Below are the code and all the weights of a small trained network. Each question names an input and a class and asks about switching units off, where a switched-off unit gives its printed mean instead of its output.

import numpy as np


def w(rows, s, z=0):
    codes = np.array(rows[::2]) - 128.0
    scale = np.full(codes.shape[1], s)
    scale[-1] = z or s
    return codes * scale


def norm(h):
    return h / np.sqrt((h * h).mean(-1, keepdims=True) + 1e-5)


def f(y):
    return np.maximum(y, 0)


def log_softmax(a):
    a = a - a.max(-1, keepdims=True)
    return a - np.log(np.exp(a).sum(-1, keepdims=True))


def net(x, mask):
    res = np.array(x, float).reshape(1, 5) / 4 @ E
    u = 0
    for l in range(3):
        y = f(norm(res) @ A[l][:, :-1].T + A[l][:, -1])
        res = res + np.where(mask[u : u + 6], y, B[l][:, -1]) @ B[l][:, :-1]
        u += 6
    return log_softmax(norm(res)[-1] @ U[:, :-1].T + U[:, -1])


A, B = {}, {}
E = w([
[78,169,12,128,83,137,67,106,187],'x0',
[134,65,100,94,66,151,189,72,135],'x1',
[251,173,164,123,35,173,211,169,120],'x2',
[130,129,151,50,195,107,73,52,144],'x3',
[96,200,142,203,192,117,95,191,115],'x4',
],0.0017)
A[0] = w([
[126,200,160,159,210,133,88,202,127,32],'0.n0',
[134,171,123,143,148,120,113,140,137,112],'0.n1',
[125,153,145,129,123,116,158,138,166,59],'0.n2',
[87,194,38,174,90,132,115,227,141,31],'0.n3',
[113,148,132,130,174,155,98,164,129,69],'0.n4',
[189,253,163,161,147,131,133,199,159,3],'0.n5',
],0.0053,0.0014)
B[0] = w([
[135,160,177,104,125,66,129,171,193,251],'0.n0',
[129,73,148,122,145,134,128,118,142,174],'0.n1',
[131,108,127,120,129,145,81,121,109,140],'0.n2',
[80,128,103,230,92,163,126,126,151,247],'0.n3',
[130,152,143,131,151,98,136,125,133,179],'0.n4',
[148,147,147,96,115,159,135,93,2,252],'0.n5',
],0.0059,0.0037)
A[1] = w([
[243,126,43,65,34,128,175,177,251,5],'1.n0',
[160,164,167,29,88,86,196,165,110,59],'1.n1',
[194,11,123,131,210,164,196,239,128,7],'1.n2',
[203,164,72,84,54,180,132,134,13,110],'1.n3',
[63,137,3,77,229,100,4,62,197,2],'1.n4',
[174,224,129,137,194,126,149,210,114,113],'1.n5',
],0.0041,0.00077)
B[1] = w([
[4,69,240,89,114,81,103,211,196,204],'1.n0',
[56,157,51,206,127,186,105,135,177,222],'1.n1',
[122,146,152,160,234,179,131,32,136,160],'1.n2',
[198,129,200,69,41,96,76,103,34,254],'1.n3',
[153,193,82,37,128,219,222,210,32,255],'1.n4',
[247,93,93,68,92,51,63,70,113,198],'1.n5',
],0.0041,0.0035)
A[2] = w([
[147,127,101,173,86,142,123,169,100,147],'2.n0',
[166,83,126,196,200,154,154,31,173,52],'2.n1',
[69,126,25,254,91,137,100,112,170,91],'2.n2',
[143,146,129,123,193,8,90,152,190,2],'2.n3',
[102,68,169,101,94,101,97,112,199,17],'2.n4',
[165,118,47,60,160,163,187,131,109,96],'2.n5',
],0.0078,0.00081)
B[2] = w([
[169,124,120,60,178,110,107,89,160,211],'2.n0',
[66,80,75,165,135,49,125,64,56,171],'2.n1',
[201,123,73,142,122,159,140,41,254,254],'2.n2',
[120,168,112,202,171,84,92,226,136,237],'2.n3',
[111,74,183,124,121,130,159,169,171,217],'2.n4',
[75,167,87,127,137,206,153,161,110,234],'2.n5',
],0.0087,0.0042)
U = w([
[54,78,88,178,155,63,140,52,51,10],'0',
[80,53,235,101,76,125,162,190,183,117],'1',
[51,193,53,78,151,242,185,179,80,110],'2',
[180,144,63,155,125,154,132,52,239,191],'3',
[217,178,182,85,88,116,91,90,22,199],'4',
[120,200,137,202,190,46,79,254,139,97],'5',
],0.0074,0.0013)

Each question gives the input, the list of numbers given to net, and the class t.
The units are the neurons (one row each of A and B). Each row of codes is followed by its name. A weight is (code - 128) times the scale printed after its matrix; where a second scale follows, it is the last column's (A, B and U).
mask holds one flag per neuron, layer by layer. A switched-off neuron (its flag False) gives its mean, the last column of its row in B, instead of its output. The means were averaged over made-up inputs and are rounded, as every weight is.
A unit's drop is (log p(t) with every unit on - log p(t) with that unit switched off) / (log p(t) with every unit on - log p(t) with every unit switched off).
The circuit of an input: a set's keep is (log p(t) with only the set's units on - log p(t) with every unit switched off) / (log p(t) with every unit on - log p(t) with every unit switched off). Starting from the 12 units with the biggest drops (on a tie, the unit counted first), units are removed one at a time, each time the one whose removal leaves the highest keep (on an exact tie, the one counted first), for as long as the keep stays at least 0.8.
circuit, biggest first: the units of the circuit, biggest drop first
most important unit: the unit with the biggest drop
top k neurons: the k neurons with the biggest drops, biggest first
drop when u is switched off: that unit's drop, to one decimal
input [-5,4,6,5,-3], class 1: most important unit -> 0.n5
input [3,8,-4,-4,-4], class 1: top 4 neurons -> 1.n0; 0.n3; 0.n5; 2.n4
input [-1,-8,8,7,-8], class 4: circuit, biggest first -> 0.n0; 1.n3
input [-5,7,7,3,0], class 1: circuit, biggest first -> 0.n5; 1.n0
input [-4,2,-5,-6,0], class 0: top 4 neurons -> 0.n3; 0.n5; 2.n1; 1.n2
input [-8,3,4,-2,-1], class 0: top 2 neurons -> 1.n2; 0.n5
input [6,-6,-3,-8,3], class 3: top 2 neurons -> 0.n3; 2.n2
input [-5,8,-8,-1,4], class 2: top 3 neurons -> 0.n5; 0.n3; 1.n4
input [5,-8,6,4,-8], class 1: top 2 neurons -> 1.n0; 1.n4
input [6,-7,-2,2,-2], class 2: top 4 neurons -> 1.n4; 1.n1; 2.n5; 0.n1
input [-6,6,1,0,-8], class 1: top 3 neurons -> 1.n0; 0.n5; 2.n4
input [5,-2,8,6,-3], class 4: top 3 neurons -> 1.n3; 0.n0; 0.n5
input [-7,1,3,1,-4], class 0: top 4 neurons -> 1.n2; 0.n5; 2.n1; 0.n0
input [7,-6,-1,0,3], class 3: circuit, biggest first -> 2.n2
input [-5,6,7,3,3], class 4: top 3 neurons -> 1.n3; 2.n2; 1.n4
input [-8,7,3,7,7], class 0: top 3 neurons -> 2.n1; 1.n4; 0.n5
input [-3,2,7,4,-3], class 1: top 2 neurons -> 0.n5; 1.n0
input [-1,5,8,6,-2], class 1: top 2 neurons -> 0.n5; 1.n0
input [-1,3,-2,4,-2], class 2: drop when 0.n5 is switched off -> 0.2
input [2,1,-4,-7,6], class 3: most important unit -> 0.n3
input [0,1,5,-5,-5], class 1: drop when 0.n5 is switched off -> 0.4
input [-4,-7,7,-5,3], class 4: drop when 0.n5 is switched off -> 1.0
input [-1,5,3,-8,-6], class 1: drop when 0.n5 is switched off -> 0.2
